Below are the code and all the weights of a small trained network. Each question names an input and a class and asks about switching units off, where a switched-off unit gives its printed mean instead of its output.

import numpy as np


def w(rows, s, z=0):
    codes = np.array(rows[::2]) - 128.0
    scale = np.full(codes.shape[1], s)
    scale[-1] = z or s
    return codes * scale


def f(y):
    return np.maximum(y, 0)


def log_softmax(a):
    a = a - a.max(-1, keepdims=True)
    return a - np.log(np.exp(a).sum(-1, keepdims=True))


def net(x, mask):
    res = np.array(x, float).reshape(1, 8) / 4 @ E
    y = f(res @ A[0][:, :-1].T + A[0][:, -1])
    res = res + np.where(mask, y, B[0][:, -1]) @ B[0][:, :-1]
    return log_softmax(res[-1] @ U[:, :-1].T + U[:, -1])


A, B = {}, {}
E = w([
[122,119,132,116,114,138,119,108,106,147,112,109],'x0',
[104,156,201,122,137,76,38,120,113,252,207,199],'x1',
[108,131,136,109,115,144,133,136,162,135,147,114],'x2',
[206,173,109,112,157,84,138,139,108,47,173,157],'x3',
[71,79,101,142,106,115,111,130,148,175,124,108],'x4',
[140,115,152,158,203,150,82,143,79,41,142,144],'x5',
[174,114,20,62,218,223,76,224,94,248,94,158],'x6',
[255,100,163,103,39,63,30,201,199,68,9,72],'x7',
],0.0059)
A[0] = w([
[54,186,94,93,173,156,202,100,55,150,179,142,53],'n1',
[151,148,58,40,174,200,88,189,133,215,161,158,130],'n2',
[165,108,237,48,110,70,50,121,134,182,131,210,155],'n3',
[75,155,237,193,106,50,179,93,146,102,151,1,81],'n4',
[163,64,99,78,131,152,190,119,171,72,58,102,207],'n5',
[69,191,207,61,140,123,63,122,150,134,109,228,53],'n6',
[159,69,35,163,156,223,184,110,150,27,52,23,79],'n7',
[62,190,216,149,92,48,130,39,196,63,156,70,70],'n8',
[161,134,27,29,161,206,107,253,120,174,96,94,112],'n9',
[211,61,143,135,149,138,79,204,199,95,52,53,59],'n10',
[190,81,166,87,82,87,61,193,144,110,55,76,1],'n11',
[80,84,86,135,196,199,238,77,64,151,185,152,40],'n12',
],0.0059,0.0032)
B[0] = w([
[199,129,153,186,39,217,62,213,208,167,184,73,227],'n1',
[121,22,179,128,168,42,166,109,82,56,48,162,245],'n2',
[29,201,53,147,106,139,93,8,200,231,213,35,228],'n3',
[146,92,119,18,120,96,144,152,79,113,74,207,242],'n4',
[51,196,154,182,163,112,125,82,167,200,195,101,227],'n5',
[65,184,174,134,173,93,105,141,155,154,120,86,176],'n6',
[77,214,117,247,218,66,114,104,205,151,29,79,247],'n7',
[180,12,235,105,124,90,104,169,65,38,65,186,253],'n8',
[75,31,185,110,165,87,237,162,9,94,22,205,250],'n9',
[232,190,88,102,33,156,161,198,169,181,192,57,232],'n10',
[152,76,78,92,31,191,67,254,159,149,194,47,220],'n11',
[231,143,87,198,54,246,80,199,138,126,198,97,238],'n12',
],0.0059,0.0066)
U = w([
[132,2,163,45,96,72,152,144,46,35,54,200,18],'0',
[184,111,57,99,31,219,104,170,173,122,227,87,10],'1',
[79,155,91,168,160,63,95,65,177,148,148,111,253],'2',
],0.0055,0.0035)

Each question gives the input, the list of numbers given to net, and the class t.
The units are the neurons (one row each of A and B). Each row of codes is followed by its name. A weight is (code - 128) times the scale printed after its matrix; where a second scale follows, it is the last column's (A, B and U).
mask holds one flag per neuron, in row order. A switched-off neuron (its flag False) gives its mean, the last column of its row in B, instead of its output. The means were averaged over made-up inputs and are rounded, as every weight is.
A unit's drop is (log p(t) with every unit on - log p(t) with that unit switched off) / (log p(t) with every unit on - log p(t) with every unit switched off).
The circuit of an input: a set's keep is (log p(t) with only the set's units on - log p(t) with every unit switched off) / (log p(t) with every unit on - log p(t) with every unit switched off). Starting from all 12 units, units are removed one at a time, each time the one whose removal leaves the highest keep (on an exact tie, the one counted first), for as long as the keep stays at least 0.8.
circuit, biggest first: the units of the circuit, biggest drop first
unit that matters most: the unit with the biggest drop
top k neurons: the k neurons with the biggest drops, biggest first
drop when u is switched off: that unit's drop, to one decimal
input [0,5,7,4,-8,-7,0,-8], class 1: circuit, biggest first -> [n1]
input [6,-5,-3,6,-3,5,-3,0], class 2: circuit, biggest first -> [n7, n5]
input [-5,-6,-4,-7,2,5,7,-3], class 0: top 3 neurons -> [n9, n2, n3]
input [0,-5,-7,5,-6,3,-3,2], class 2: circuit, biggest first -> [n7, n5]
input [2,-7,4,2,8,6,5,-1], class 2: top 3 neurons -> [n7, n8, n5]
input [2,-2,7,6,8,4,-2,-5], class 1: circuit, biggest first -> [n12, n1]
input [8,4,8,-2,1,-5,-6,0], class 0: top 2 neurons -> [n8, n4]
input [-2,2,-2,6,5,3,-7,8], class 1: top 3 neurons -> [n11, n10, n9]
input [-3,8,-5,-7,-4,-1,-1,8], class 1: top 3 neurons -> [n11, n7, n10]
input [8,1,-8,2,1,-2,6,-4], class 0: top 2 neurons -> [n2, n9]
input [4,-7,4,-2,7,-5,-4,-8], class 1: top 2 neurons -> [n12, n1]
input [-6,-7,8,-5,-2,-1,6,1], class 2: top 4 neurons -> [n7, n5, n8, n4]
input [-2,1,1,-2,7,7,-2,-5], class 1: circuit, biggest first -> [n12, n7]
input [-4,1,-5,6,2,2,-7,-5], class 0: unit that matters most -> n8
input [0,-8,7,2,4,0,8,5], class 0: top 2 neurons -> [n9, n2]
input [0,2,4,4,-6,6,-3,-4], class 1: circuit, biggest first -> [n9, n7]
input [0,-7,5,4,7,-7,-7,-6], class 0: top 2 neurons -> [n8, n4]
input [1,4,-5,-5,3,-5,8,-3], class 0: top 2 neurons -> [n2, n9]
input [5,-4,-3,-3,1,-8,-4,-1], class 0: top 3 neurons -> [n3, n4, n8]
input [6,-7,-1,4,-3,4,4,3], class 2: circuit, biggest first -> [n7]
input [6,-4,6,8,4,-3,-5,-3], class 0: top 3 neurons -> [n8, n3, n4]
input [-5,-3,-3,-5,-7,5,0,-7], class 1: drop when n8 is switched off -> 0.0
input [3,1,3,5,-8,2,-1,-5], class 1: drop when n7 is switched off -> 0.1
input [7,3,3,-3,-5,0,7,3], class 0: drop when n9 is switched off -> 0.3
